Here is a tiny trained network, its code and every weight. The questions are about switching its units off for an input and a target symbol, where a switched-off unit gives its printed mean instead of its output.

import numpy as np


def w(rows, s, z=0):
    codes = np.array(rows[::2]) - 128.0
    scale = np.full(codes.shape[1], s)
    scale[-1] = z or s
    return codes * scale


def norm(h):
    return h / np.sqrt((h * h).mean(-1, keepdims=True) + 1e-5)


def f(y):
    return np.maximum(y, 0)


def softmax(a):
    e = np.exp(a - a.max(-1, keepdims=True))
    return e / e.sum(-1, keepdims=True)


def log_softmax(a):
    a = a - a.max(-1, keepdims=True)
    return a - np.log(np.exp(a).sum(-1, keepdims=True))


def net(x, mask):
    ids = ['ΓΔΛΞΣαβεζηθμπτω'.index(c) for c in x.split()]
    T = len(ids)
    res = E[ids] + P[:T]
    r = norm(res)
    for j in range(3):
        rows = slice(4 * j, 4 * j + 4)
        q, k, v = (r @ M[0][rows].T for M in (Q, K, V))
        z = softmax(np.where(np.tri(T) > 0, q @ k.T / 4**0.5, -1e9)) @ v
        o = O[0][rows]
        res = res + np.where(mask[j], z, o[:, -1]) @ o[:, :-1]
    y = f(norm(res) @ A[0][:, :-1].T + A[0][:, -1])
    res = res + np.where(mask[3:15], y, B[0][:, -1]) @ B[0][:, :-1]
    return log_softmax(norm(res)[-1] @ U[:, :-1].T + U[:, -1])


Q, K, V, O, A, B = {}, {}, {}, {}, {}, {}
E = w([
[123,91,101],'Γ',
[119,91,105],'Δ',
[107,152,102],'Λ',
[94,2,72],'Ξ',
[87,168,118],'Σ',
[116,190,168],'α',
[105,150,92],'β',
[103,66,164],'ε',
[98,47,149],'ζ',
[99,69,162],'η',
[92,9,73],'θ',
[94,157,97],'μ',
[81,106,160],'π',
[151,192,194],'τ',
[89,176,148],'ω',
],0.0087)
P = w([
[156,206,164],'0',
[155,140,85],'1',
[167,173,202],'2',
[98,153,32],'3',
[215,167,210],'4',
[50,164,67],'5',
[239,166,125],'6',
[34,74,250],'7',
],0.011)
Q[0] = w([
[84,105,205],'H1',
[14,133,107],'H1',
[251,154,126],'H1',
[64,146,86],'H1',
[101,90,105],'H2',
[130,125,93],'H2',
[147,145,81],'H2',
[120,88,162],'H2',
[73,158,167],'H3',
[117,168,90],'H3',
[136,136,89],'H3',
[71,141,154],'H3',
],0.015)
K[0] = w([
[188,157,32],'H1',
[250,114,153],'H1',
[54,124,140],'H1',
[205,113,163],'H1',
[189,102,115],'H2',
[152,126,135],'H2',
[142,112,152],'H2',
[138,147,93],'H2',
[229,113,124],'H3',
[108,113,179],'H3',
[107,135,145],'H3',
[188,132,141],'H3',
],0.018)
V[0] = w([
[27,121,159],'H1',
[184,84,182],'H1',
[142,222,49],'H1',
[158,7,99],'H1',
[187,167,165],'H2',
[99,92,111],'H2',
[234,136,143],'H2',
[177,102,173],'H2',
[54,197,217],'H3',
[81,70,200],'H3',
[64,162,78],'H3',
[163,101,165],'H3',
],0.011)
O[0] = w([
[79,20,228,96],'H1',
[222,148,148,102],'H1',
[95,105,2,225],'H1',
[124,237,182,3],'H1',
[216,88,97,188],'H2',
[89,165,130,79],'H2',
[199,155,89,156],'H2',
[179,140,59,113],'H2',
[4,132,199,203],'H3',
[95,106,175,66],'H3',
[127,241,148,127],'H3',
[120,32,119,122],'H3',
],0.0071,0.0054)
A[0] = w([
[69,204,140,132],'N1',
[182,113,119,108],'N2',
[172,130,112,86],'N3',
[133,127,131,101],'N4',
[114,73,153,36],'N5',
[149,112,100,138],'N6',
[181,62,136,161],'N7',
[145,83,205,101],'N8',
[190,85,202,53],'N9',
[87,99,158,2],'N10',
[144,113,176,204],'N11',
[255,154,199,37],'N12',
],0.013,0.0055)
B[0] = w([
[164,110,114,207],'N1',
[136,115,131,178],'N2',
[162,139,128,162],'N3',
[132,113,127,128],'N4',
[107,152,125,164],'N5',
[122,135,154,233],'N6',
[136,99,159,252],'N7',
[151,138,147,205],'N8',
[246,107,184,187],'N9',
[76,133,145,146],'N10',
[130,132,175,227],'N11',
[69,187,151,225],'N12',
],0.012,0.0035)
U = w([
[108,141,66,199],'Γ',
[142,191,144,113],'Δ',
[55,118,85,74],'Λ',
[138,181,135,239],'Ξ',
[33,59,211,62],'Σ',
[107,149,75,172],'α',
[249,145,67,92],'β',
[86,145,82,198],'ε',
[193,136,100,206],'ζ',
[35,89,108,34],'η',
[158,90,195,172],'θ',
[108,72,115,88],'μ',
[190,119,186,104],'π',
[197,96,180,133],'τ',
[134,98,123,2],'ω',
],0.016,0.0054)

Each question gives the input, a string of symbols that net reads in full, and the target symbol t.
The units are the heads (4 rows each of Q, K, V and O) and the neurons (one row each of A and B). Each row of codes is followed by its name. A weight is (code - 128) times the scale printed after its matrix; where a second scale follows, it is the last column's (O, A, B and U).
mask holds one flag per unit, heads first, then neurons. A switched-off unit (its flag False) gives its mean, the last column of its rows in O or B, instead of its output. The means were averaged over made-up inputs and are rounded, as every weight is.
A unit's drop is (log p(t) with every unit on - log p(t) with that unit switched off) / (log p(t) with every unit on - log p(t) with every unit switched off).
The circuit of an input: a set's keep is (log p(t) with only the set's units on - log p(t) with every unit switched off) / (log p(t) with every unit on - log p(t) with every unit switched off). Starting from the 12 units with the biggest drops (on a tie, the unit counted first), units are removed one at a time, each time the one whose removal leaves the highest keep (on an exact tie, the one counted first), for as long as the keep stays at least 0.8.
units of the circuit, in order: the units of the circuit, biggest drop first
k most important neurons: the k neurons with the biggest drops, biggest first
which heads matter: for each layer, one digit per head in row order, 1 if its drop is at least 0.15 and else 0, layers parted by /
drop of u: that unit's drop, to one decimal
input π θ π μ, target Σ: which heads matter	101
input η θ π Γ, target Σ: units of the circuit, in order	[H1; H3]
input π ζ Γ Λ, target β: which heads matter	110
input π Ξ Λ η Γ ω, target β: units of the circuit, in order	[H1; H3]
input Γ η Δ Σ α θ θ π, target Ξ: units of the circuit, in order	[H1]
input π π Δ ζ α Σ θ α, target Ξ: which heads matter	100
input Σ η Γ π η, target Σ: which heads matter	110
input Γ Γ θ, target β: which heads matter	001
input Γ α Γ Λ, target β: which heads matter	100
input ω Γ π ζ, target Σ: which heads matter	100
input ω β π π, target Σ: which heads matter	101
input ω π μ, target Σ: which heads matter	000
input Σ π Ξ, target Σ: which heads matter	110
input π α μ π β, target Σ: which heads matter	100
input ζ η ζ π θ, target Σ: which heads matter	100
input Λ Σ μ Λ Δ θ Γ η, target β: which heads matter	101
input η η η π η Ξ, target θ: units of the circuit, in order	[H1]
input τ Γ Δ Ξ Δ, target Ξ: units of the circuit, in order	[H1; N12]
input μ Γ β, target β: which heads matter	011
input μ ω μ μ Γ Δ, target β: units of the circuit, in order	[H1]
input π Γ π, target β: which heads matter	000
input η Σ Σ ζ π ε, target Σ: units of the circuit, in order	[H3; H1]
input θ β β Γ Σ, target β: 2 most important neurons	[N1; N12]
input Δ π β, target Σ: drop of N8	0.0
input ζ α μ ε θ θ θ β, target Ξ: drop of N12	0.2
input Γ π π Ξ Γ Γ, target β: drop of H2	0.1
input Γ Δ β π Λ, target Σ: drop of H1	0.7
input μ ε π η θ π θ, target Σ: units of the circuit, in order	[H1]
input η Γ π Δ, target Σ: units of the circuit, in order	[H3; H1]
input α Δ π ε, target Σ: units of the circuit, in order	[H1; H3]
